Each row of numbers stands for one node and depends on some of the facts below. Use the named rows to name the rest.

Facts:
β: belongs to class; κ: refers to; δ: uses
trinum {β=500, κ=zotrin plefli}
resto {β=815, κ=biflas}
boga {β=815, δ=debril}
tribo {β=815, κ=keros}
famor {β=948, κ=riflek daston}
plavivom {β=948}
flustu {β=948, δ=flokar}
drobe {β=948, κ=dezis}
davor {β=815}
keros {β=500, κ=plemil vonel}
tugrovul {β=815, κ=tretredak}
grastir {β=815}
plolum {β=815}
kliskelon {β=948}
trosu {β=815}
plutro {β=815, δ=nukon fosar}
gruze {β=815, κ=gresteklur, δ=tretredak gresteklur drori}
poda {β=948, κ=fibam gresteklur vonel, δ=nukon ketis mepak plolum loplis}
grazor {β=948}
drosun {β=948, δ=drola nipos plake}
skosteze {β=500}
plefli {β=948, κ=fibam}
stovan {β=579, κ=gruran tugrovul driklem, δ=pludrin laflus grazor}
sezon {β=948, κ=potron}
gruran {β=500, κ=fibam}
stisaklar {β=579, κ=vonel}
peskubro {β=815}
lesarul {β=500, κ=dezis, δ=grastir gafom}
funus {β=815, κ=trotom bukal lapo}
solin {β=815}
flokar {β=815, κ=tufesis}
bragrok {β=500, δ=kemol kliskelon}
laflus {β=815}
kluplol {β=815, δ=skarostem pleten plaklal}
lapo {β=948, κ=vonel}
klobi {β=500, δ=laflus}
defo {β=500, δ=peskubro biflas}
ketis {β=948, κ=klobi}
sata {β=948, δ=plefli}
trotom {β=948}
matrus {β=500}
mepak {β=500}
pleten {β=815, κ=gresteklur}
brelom {β=815, κ=vonel}
potron {β=948}
gresteklur {β=815}
bromis {β=815, κ=gruran plemil vonel}
riflek {β=815, κ=gresteklur, δ=gidek}
kemol {β=815}
distis {β=579, κ=laflus gruze, δ=bodo pleten stisaklar}
drorok {β=815, κ=trotom, δ=feto natol bromis matrus}
drola {β=500, κ=rizes}
fibam {β=500, κ=vonel}
viklu {β=948, δ=safli flokar}
stopesa {β=815, κ=fibam natol poda, δ=poplal}
grunis {β=500, κ=nipos gresteklur}
nisin {β=948, κ=fibam, δ=trutrer gidrin}
goklar {β=815, κ=gruze vonel}
dezis {β=815, κ=poda}
toflo {β=948, δ=peskubro}
debril {β=579}
safli {β=815}
fosok {β=948, κ=vonel}
grigrus {β=815}
zomin {β=815, δ=safli}
pludrin {β=500}
vonel {β=948}
poplal {β=815}
driklem {β=948, κ=gruran}
tufesis {β=948, κ=lapo vonel, δ=matrus kugefes brumapes}
natol {β=815, κ=vonel}
malo {β=815, κ=toflo}
dopu {β=579}
skarostem {β=815}
bukal {β=815, δ=donuflus}
plolun {β=815, κ=vonel}
brumapes {β=579}
drekun {β=815, κ=drosun, δ=fibrel pleten}
rotuskek {β=500, δ=resto plolum poson solin gafom}
biflas {β=579}
ditul {β=815, δ=plopa}
feto {β=815}
dakiso {β=948, κ=gidrin}
bepan {β=815, δ=fosar}
kugefes {β=815, κ=plolun dakiso vonel}
fibrel {β=500}
vabro {β=500, δ=mepak trotom tretredak}
tugram {β=948, κ=poda, δ=zotrin dopu trosu davor}
bugrom {β=500, δ=goklar poplal}
skipon {β=815, κ=tretredak kare, δ=malo gidek}
trutrer {β=815}
plopa {β=815}
kludir {β=815}
kare {β=948}
daston {β=815, κ=flustu}
bodo {β=948}
poson {β=815, κ=fibam}
gidrin {β=579, κ=vonel}
drori {β=948, κ=dakiso}
berok {β=500, κ=trinum, δ=tribo kludir}
dasto {β=579, δ=kare}
bratem {β=500, δ=stisaklar brumapes plavivom}
steskek {β=948, κ=gresteklur}
donuflus {β=815, κ=skosteze}
neku {β=948, δ=feto}
plaklal {β=948, κ=skosteze laflus vonel}
nipos {β=815, κ=natol}
gafom {β=948}
plake {β=815, κ=vonel}
fosar {β=815}
rodel {β=948, δ=plefli}
zotrin {β=948}
loplis {β=815}
brebrir {β=815, κ=drekun}
rizes {β=500, κ=vonel, δ=plake}
gidek {β=500}
tretredak {β=948}
nukon {β=579}
plemil {β=815}

Known rows:
[  2  -1  -8 -25   0  -4  18  -4 -21  24  19   6  38  -7 -14  -4  10  -9
 -52   7   1 -19  -8   2  32   1 -20  11  27   2 -39  22  13  15  13  34
  -7  31  23  46   2] : resto
[-3 -1  3  4  1  7 -4  1  3  2 -1 -5 -7  6  3  8  1  1 -2 -1 -6 -2  4 -2
 -5 -2  1  5 -4 -1  2 -2  1  3 -3 -3  4 -3 -1  3  0] : vonel
[  5   3   4 -16   6  -5   5   5  13  -2  12  19   5   5   8  -7  -1  -1
   6 -10  10   4   1   2  15   7   5 -18   5   0   2   2   2  -5  -4  -5
   7  -5  -2  -1  -8] : kugefes
[-1 -1  0  0  0  0 -1  1  1  0  2 -1 -4  4  0  3  1 -1  1 -1  2  0  0  0
 -2 -1 -2 -1 -1 -2 -1 -2 -1 -2  1 -2 -1 -4 -1 -1 -4] : plolun
[  5  -8   2 -12   7   4   5  -3   8  -8   8  13   7 -10   6  -9 -15  -8
  13  -2   6  -5   6  11  17  11  -3 -14  11  -6  -4  -5   0 -12  -6 -15
   5   0  -6   3 -10] : stisaklar
[-10   5  18  -1   1  12  14 -12   3   3  -1  10  13   1  16   1  -2   7
   9  -4  -7 -13  13  -8  10   0   7  -9   1  -2   4  -7   6  -9   0   4
   1   2  -6 -12  -4] : bratem
[-17  10  -1  15  -3  -9  17   6   2   6   0  -5   2  -6   1 -16   7  12
 -10   9  -4 -12   2 -12  -9  -1   3   5  -8 -17   2   1  -9  -4  10  20
  -9   7  -3 -15  -5] : poda
[ -2   0   2  -1  -1  -9  -1  -1  -5   2   3   2   2   2  -4   0   7   0
   7   0   6   2  -7  -4  -3  -5  -6  -8  -2  -1  -2  -6  -1  -7  10   1
 -13  -3   0  -8  -6] : stopesa
[-7  4 -1  9 -2 -1  8  3  1  3 -2 -5  1 -2  1 -6  2  6 -6  5 -3 -6  2 -6
 -5 -1  1  6 -5 -6  0  3 -5  1  3 10 -2  2 -1 -7  0] : bepan
[  1  -1 -10   4   1  -2   1  10   6  -3   2  -4  -6  -6  -3  -9  -5  -1
 -11   5   0   0   0   7  -1   6   1   7  -1  -5   0   8  -7   6  -6   1
   8   4  -1   6   2] : fosar
[-10   7  -1  12  -3  -3  12   3   1   5  -2  -5   1  -3   2  -9   4   8
  -9   6  -4  -9   3  -8  -6  -1   1   6  -7  -9   1   2  -5   1   5  14
  -3   4  -1 -10  -2] : plutro
[ -1  21  -9 -15 -32  -6 -12 -34  -7 -15   5  26   7   0 -25  -6 -11 -30
  36   5  -5  27 -28   6  -4  20  -8  29 -28  12   2  10  12 -29 -10  27
  31  27  26  -4   1] : malo
[  8  -6   8   9  -3  13  -7   5  -7 -13   2  -8  -6  17 -20   7  -8  -6
  -4  -5   2   5  12  -9   8 -19   7  16  -4 -15   4   0  -1   6  -7  -7
  13 -14  -6  12  10] : zotrin
[-2 -1  3  1  1  2 -2  3 -1  1  2 -2 -4  2  1  4  1  0  0 -1 -1 -1  0 -2
 -3 -2 -1  0 -4 -1  0 -2 -2 -1  1 -3  0 -2 -1  0 -1] : trinum
[  8 -10   8  -1  -1 -23  -9   4  12  -3   1   1  -2   5  -3   9   5 -14
  -1   1   5   7  -9  15  -9  10 -10  -9  10   7  -9  -9  -9  -2  11  -9
   2   5   6  -1 -12] : drola
[ 9 -6 -9 -9  2 -7 -7  6  2 -2  7  1 -6  2 -3  2  0 -9  6 -1 10  6 -9  7
 -3  4 -9 -5  2  1 -7 -1 -2 -3  0 -9 -1 -7  3  5 -7] : flokar
[ 16  13 -32  -3  -7 -25  33  -4  -8 -24 -25 -18  39 -21 -10  -1  -6 -17
  11  -2 -17  13  -4   6  -3   2  11  -3   9  32  11 -20  27  34  -3  -3
  -3 -27  -6 -30  -2] : sezon
[ 1 -2  7  2  5 -1 -2  5 -8  1  3  2 -4 -7 -2  4  0  0 -1 -3 -3  2 -5 -4
 -3 -3  2 -4 -8  3 -1 -2 -5  1  2 -6  1  2 -2 -1  4] : driklem
[  2  -3  13   4   9  -1  -3   9 -16   1   5   5  -5 -15  -4   7  -3   1
  -1  -4  -7   3  -8  -9  -2  -4   7  -6 -15   6  -1  -3  -8   3   4  -8
   4   7  -3   0  12] : tugrovul
[-4 -1  3  3 -1  9 -4  1  3  2 -2 -5 -8  8  3  7  2  2 -2  0 -7 -3  5  0
 -4 -3  1  6 -4 -1  3 -1  2  2 -2 -2  3 -3 -2  3  0] : skosteze

Name these rows:
No name comes twice in this set of rows, the named rows included.
[-12  -3  15   7   1  16  10 -18  -6   2  -6  -1  11 -10   9   2 -10   3
  12   4  -9 -20  12  -4   0  -1  -3  -2   3  -7  -2 -14   4 -13   2  -3
  -7   4  -7  -8  -6] | kluplol
[ -8  10  17  -7   1   5  16  -1  11   6   7  15   8  13  18   3   6   8
   6 -10   0  -6   9 -13   9  -1   8 -13  -4  -3   5  -4   4  -6   0   6
   5  -6  -4 -15  -8] | tufesis
[ 3 -4 -3 -3  2  0 -6  4  2 -1  3 -1 -6  4 -1  3 -1 -4  0 -1  2  3 -2  4
 -2  0 -3 -1 -1  1 -2  0 -1 -1 -1 -7  2 -4  0  5 -3] | gidrin
[ -5   3   4   4  -5  14   5   1   6   8   1 -12 -11  18  13  17   1   0
  -1  -1  -5 -11   7  -9 -13  -7  -2  12  -8  -5  -5  -5   3   2  -3   1
  10 -11   0  -2  -8] | bukal
[  5  -5  -3  -3   3   1  -8   5   1  -2   3  -1  -8   1  -3   3  -2  -4
  -2  -1   2   4  -2   6   0   1  -1   0   0   2  -1   1  -2   2  -3 -10
   4  -3   0   8   1] | plefli
[  0  -5  -7   6   1 -11   2  13   8  -5   7  -1   1  -5  -1 -20  -6   0
   4  11  18   1  -6  10   2   2 -13  -1  -8   4  -6  14 -15  -1   6   2
   3  -8  -7  -6  -9] | drori
[  6   5   5 -16   6  -9   4  10  13   0  14  22   3   7   6  -4   4   1
   3 -13  10  11  -3  -1  15   5   9 -19   0   4   4   5   0   0  -2  -3
   9  -4  -2  -3  -4] | bromis
[ -2  -5  16   7  -3 -14  -5  -2   9   4  -4  -3  -2  10   3  15   9  -7
  -4   1  -6   0  -3   4 -14   4  -6  -3   5   7  -4 -13  -6  -1  14  -1
   0   6   6  -8 -11] | rizes
[ 29  -7   9  16 -10  16   1 -35  -1  15 -33  -6   3 -19  29  -1 -23  16
  22  -3  29 -20  15 -20  -4   4  11  -2  40  -4  -7   4  -2 -14  -2   6
  -8  24   4 -22  28] | drekun
[  4  -1  -5  -6  -2  -2   6   4   6   3   8  -4  -5  10   4   5   0  -7
   7   0  10  -4  -4  -3  -5  -2  -8  -1   0  -8 -10  -5   0  -5   2  -2
   2 -11   0  -4 -14] | funus
[ 31  -2  21  26 -18  -2 -13 -26  10  23 -40 -14  -8   4  28  21  -2  14
   1  -5  20  -5   6 -17 -25   4  13   6  37  13  -5   3 -10   4  10  13
   2  29  17 -25  30] | drosun
[  2  -2  14   9  -8  -6   5  -4 -16 -11   3   0  12  15 -25  -3   3  -1
   8  -4  14   5   4 -21   7 -25  -1  -2  -2 -20  -1  -7   0 -10  14   8
 -15 -15  -6 -10  -1] | tugram
[  0   1 -13   5   1  -5   5  12   8  -2   3  -5  -6 -10  -3 -16  -5   1
 -15   7  -2  -2   1   6  -1   9   2  11  -1  -9   0  11 -10   6  -5   5
   9   5  -1   6   2] | nukon

Now the same nodes, written a new way:
Known rows:
[  1   2  -8   9   2  -8   1  -8   2   9  -2  -2   2  -9  -7   4  11 -10
  13  -2   8  -1  10   1   6   3] : fibrel
[  1   2  -8   9   1  -8   2  -9   2   8  -2  -2   3  -9  -7   4  11 -10
  12  -3   8  -1  10   0   6   3] : bodo
[  7  11 -14  11   2 -10  -4  -3  -6  18  -5 -10   0  -7 -20   4  11 -22
  11 -11   9 -10  13   3  12  -2] : kare
[ -9   6 -19 -22  15  11  -9   6  12  16  -4   7  -1   6 -14   5  -1 -23
  -1  -4  21  -9   5   3   6   1] : berok
[ -8   2  -7   2   2   8   5  19  -3   7  -6  -7  17  11  10   3  -2   3
 -19   6  -3 -18  16  -1   3   9] : grunis
[  3 -27 -36 -21  -2 -16  -6  -1  -6 -17 -12 -13  -2  30  -6  11 -22   1
  -6 -15 -26 -26   1  40   2   1] : dezis
[-11 -15  -2   8  11  -2  14 -19   0   4  -2   3  -4 -20   4   5  -7   1
  18 -10   0   4  18  -5  -1   6] : trutrer
[  0   7  -3  10  25  21  12  -1  36 -30  -7  -2   3  -3 -37  -3   8  10
  -5  -4 -20   2  -3  15  13 -16] : plake
[  2   2 -16  -6  12   8  -6  -5  -3  -8  -7   1 -14  -1  -8  17  10   2
   8   8  11   0   5  -1   6  11] : drori
[ -6   2 -10  -1  -2 -15  -3  -6   7  -3   3  16   5  -9   3   3  -9 -12
  13  10   4  -4  16  -2   7 -15] : gidek
[ -4  -1  -7   6   5  -5   8 -13   3   6   1  -3   1 -12  -7   5   8  -3
  11  -4   5   5  11  -2   3   4] : grastir
[-11   1  -1  14  -2 -16   0   9  -8  12  -5  11  -7 -12  -4  -9  -5   2
  17  -4   0 -11   0  13  10   0] : bragrok
[-2  2  2  4 -3 -5  4  0  3 11 -6  5 -2 -6 -5 -7  1 -4 17 -9  4  4  7  1
  5 -1] : plemil
[-13   1 -20  -6  24 -10  14   5 -16  31 -19 -20  -5 -11 -39   5 -32 -40
  -8 -12  -4 -34  27   3  23   0] : tugrovul
[-12 -10   5   8   7  -5   5   5   3  26 -13   9  -4  -4   3 -10   1  -6
  16  -8  12  -5  -5  12   3  18] : sata
[-12  -2   8  17   8  36   0   0  50  -6  -7   3   0 -18 -26 -17  25  -3
 -12 -22  10 -34   3  20   2 -10] : fibam
[ -1  15  -8 -11   6   0  -1 -11  12  12   2  -1   1   5 -16  16   4 -15
  10 -11   4  26  28  -2   1 -11] : poplal
[ -8   3  -2   5  -4  12   6  23  -2   6  -6  -6  22  16  19   1   1   9
 -23   9  -5 -17  17  -4   1  10] : steskek
[ -2  -5   7  20   6 -13  -7   7  -8  32 -23  10 -13  -1   4  -3  -7 -17
  25 -16   7  -8  13  17   5  11] : defo
[ -5   2 -14  -4  10   1  -3   3  -4   7  -9   0  -9  -3 -13   6  -3  -8
   6  -4   6 -11   8   5   8   4] : brebrir

Rows to name:
No name comes twice in this set of rows, the named rows included.
[-23   4  31   2 -39   6   1   7  19  30 -10  -7 -12 -19 -11 -15  27  -1
  -8  -8  26 -24  26  -1  -3   9] | gruran
[  5   8 -18 -12  14  15 -19   8  -6 -11 -12  13 -23   6  -5  15   8   5
  14   8  16  -4  -4   3   7   9] | dakiso
[ 14   2 -12   6  21  22  -6  -2  18 -18 -16   5  -6   2 -17   3  12  -6
   6  -1   4 -13  -3   9  10  -3] | kugefes
[-21   5 -12 -21  -4   6 -14   6  23  21   2  -5  -3  11 -21  10   2 -18
 -15 -24   7 -11  28  26  -4  -7] | stopesa
[-27  -3   5   8 -13   6   0 -11  23  16   9 -12  -2 -29 -13   5  34  -2
 -13  -6  24 -23  24   3  -3  12] | poson
[  6  -1  -1  13  21  21   6  -1  29 -11 -11  10   3  -5 -18 -15   3  -5
  10 -18  -4  -7  -5  13   7 -14] | vonel
[-11   3   2   2  -2  18   6  34  -1  11  -9  -3  26  23  25  -4  -2  11
 -29  10  -5 -18  14  -3   0  15] | gruze
[ 10  13  -7  -7  23  29   0  -2  33 -10 -11   0   4  15 -24   7   1 -14
  -4 -14  -7  10  20   6   5 -19] | goklar
[ -6  18  -3 -15   4   1  -7   5  12  24  -3   9  -3  12 -14   4  -4 -18
  12 -18   7  22  20   6   1 -12] | bugrom

